After every row comes roughly how far along a hidden order it lies, from 0 to 10.
(in the rows, 128 means zero)
[132 124 128 138 117 115 122 135 108 123 120  68 124 154 118 132  92 127
 128 132 129  89 124 158 122 134 131 126 135 125 114 135 156 111 142 138
 112 133 143 128 110 141 119 144 139 125 122 124 130 128 131 110 125 145
 120 106 128]	2
[128 130 126 135 125 126 125 129 123 125 125  98 125 137 125 130 109 124
 129 130 129 113 128 136 125 129 126 131 130 127 124 130 141 119 139 129
 125 132 136 129 117 134 127 133 135 124 127 128 132 125 128 123 128 137
 125 121 129]	4
[141  87 148 158  89 108 115 125 119 134 109  64 146 145 105 127  99 121
 124 156 110  61 112 160 108 128 135 102 144  91 130 131 166 104 128 107
  99 128 158 144  91 149 111 152 153 163  96 106  95 128 158 114 128 181
 148  94 121]	2
[129  80 151 136 107 178 130 136 123 154 128 234 152 105 127 148 182 116
 111 113 112 143 157 149 147 151 136  74 147 109 129 121  91 157 103  59
 131 104  67 167 132 117 162 157 105 164 130 123  82 147 111 153 105 108
 118 110 113]	9
[134 115 132 141 113 109 121 144  99 124 116  49 124 161 115 129  87 122
 130 127 130  85 119 168 123 140 135 121 133 124 114 139 164 104 150 139
 108 133 143 131 100 143 114 147 140 121 119 120 126 131 134 104 120 156
 113  96 127]	2
[149 117 127 115 125  74 140 169  70 131 114  19  88 205  97 110  96  99
 143  98 144  70 132 178 116 165 154 100 148 139 100 149 192  90 170 140
 103 118 116 113  87 143 123 166 112  80 116 128 152 143 144  82  98 166
  95  70 115]	0
[132 118 133 134 119 124 126 126 131 132 124 115 139 124 126 128 122 126
 127 136 123 115 123 131 124 125 130 127 132 119 132 128 132 127 124 118
 123 127 131 132 126 132 124 132 133 136 120 125 116 125 134 126 129 141
 134 124 125]	5
[133 117 132 137 116 128 123 127 126 129 122  96 132 134 118 128 110 126
 129 140 124 104 129 137 122 128 130 123 133 117 130 128 145 123 128 120
 118 138 139 133 117 136 120 134 139 135 118 119 120 127 138 122 127 147
 137 119 126]	4
[119  93 144 133 114 196 128 141 110 163 142 255 136 121 130 171 195 111
 128  79 118 155 190 159 165 170 121  87 154 132 122 117  86 173 108  45
 138 100  46 180 147 121 195 159 103 138 157 145  91 142  80 164  90  85
  89 105 110]	10
[133 100 142 134 115 132 129 124 138 135 123 150 144 111 125 128 150 122
 121 138 112 129 124 132 122 124 136 103 135 110 136 127 119 140 115 107
 128 118 123 139 125 124 129 134 125 154 116 118 106 136 139 135 130 135
 141 122 121]	7
[133 117 132 145 113 122 120 133 121 128 120  80 132 146 118 128 110 127
 126 141 126  96 124 144 122 131 132 124 135 117 126 130 149 116 135 125
 115 133 144 135 115 139 120 138 143 136 115 121 125 128 140 114 128 153
 133 112 127]	3
[135 119 129 135 118 105 124 152  87 121 115  46 113 172 112 127  90 121
 137 119 135  75 124 156 122 145 138 119 139 132 107 142 168  98 157 138
 105 130 133 129  98 144 124 159 131 106 121 121 136 134 129  97 113 152
 107  91 125]	1
[124  66 159 163  93 195 123 134 115 175 134 255 153 115 120 174 203 105
 127  96 101 129 186 171 159 163 122  62 162 107 135 115  91 170  93  16
 128  98  47 193 141 129 192 160 119 167 140 133  65 141 104 161  93 110
 104  99 102]	10
[165 118 127  97 122  58 155 181  63 139 113  18  67 230  77  90 113  75
 148  89 142  61 138 182 108 172 169  85 158 139 101 151 206  87 188 134
 101 111  92 111  80 144 112 169  98  71 105 131 159 149 164  67  81 182
  94  58  93]	0
[121  68 158 148  94 202 122 135 114 175 137 255 149 117 121 177 210 103
 131  92 102 138 191 170 160 168 120  69 164 111 131 114  89 172  99  13
 130  98  45 200 138 132 199 164 117 158 146 136  66 138  99 166  88 108
  97  91 100]	10
[130 123 127 140 118 120 122 137 104 124 119  78 119 156 121 134  96 129
 130 129 129  90 123 163 126 135 131 128 134 128 113 134 150 110 144 136
 110 133 142 130 108 141 123 142 140 123 123 122 130 128 126 110 123 146
 116 107 130]	2
[133 119 130 143 111 122 121 131 116 127 120  76 129 139 116 134 101 126
 128 133 126  89 120 149 121 133 132 127 135 118 121 132 151 112 137 129
 112 132 143 133 109 141 120 141 140 135 117 120 122 126 138 113 125 153
 130 113 128]	3
[123  87 147 137 111 194 128 136 115 158 134 254 144 110 127 164 197 120
 121  90 112 157 177 154 160 161 128  79 152 123 126 119  87 167 107  44
 134 103  54 178 140 121 184 158 111 149 145 136  87 144  92 158  97  95
 100 106 112]	10
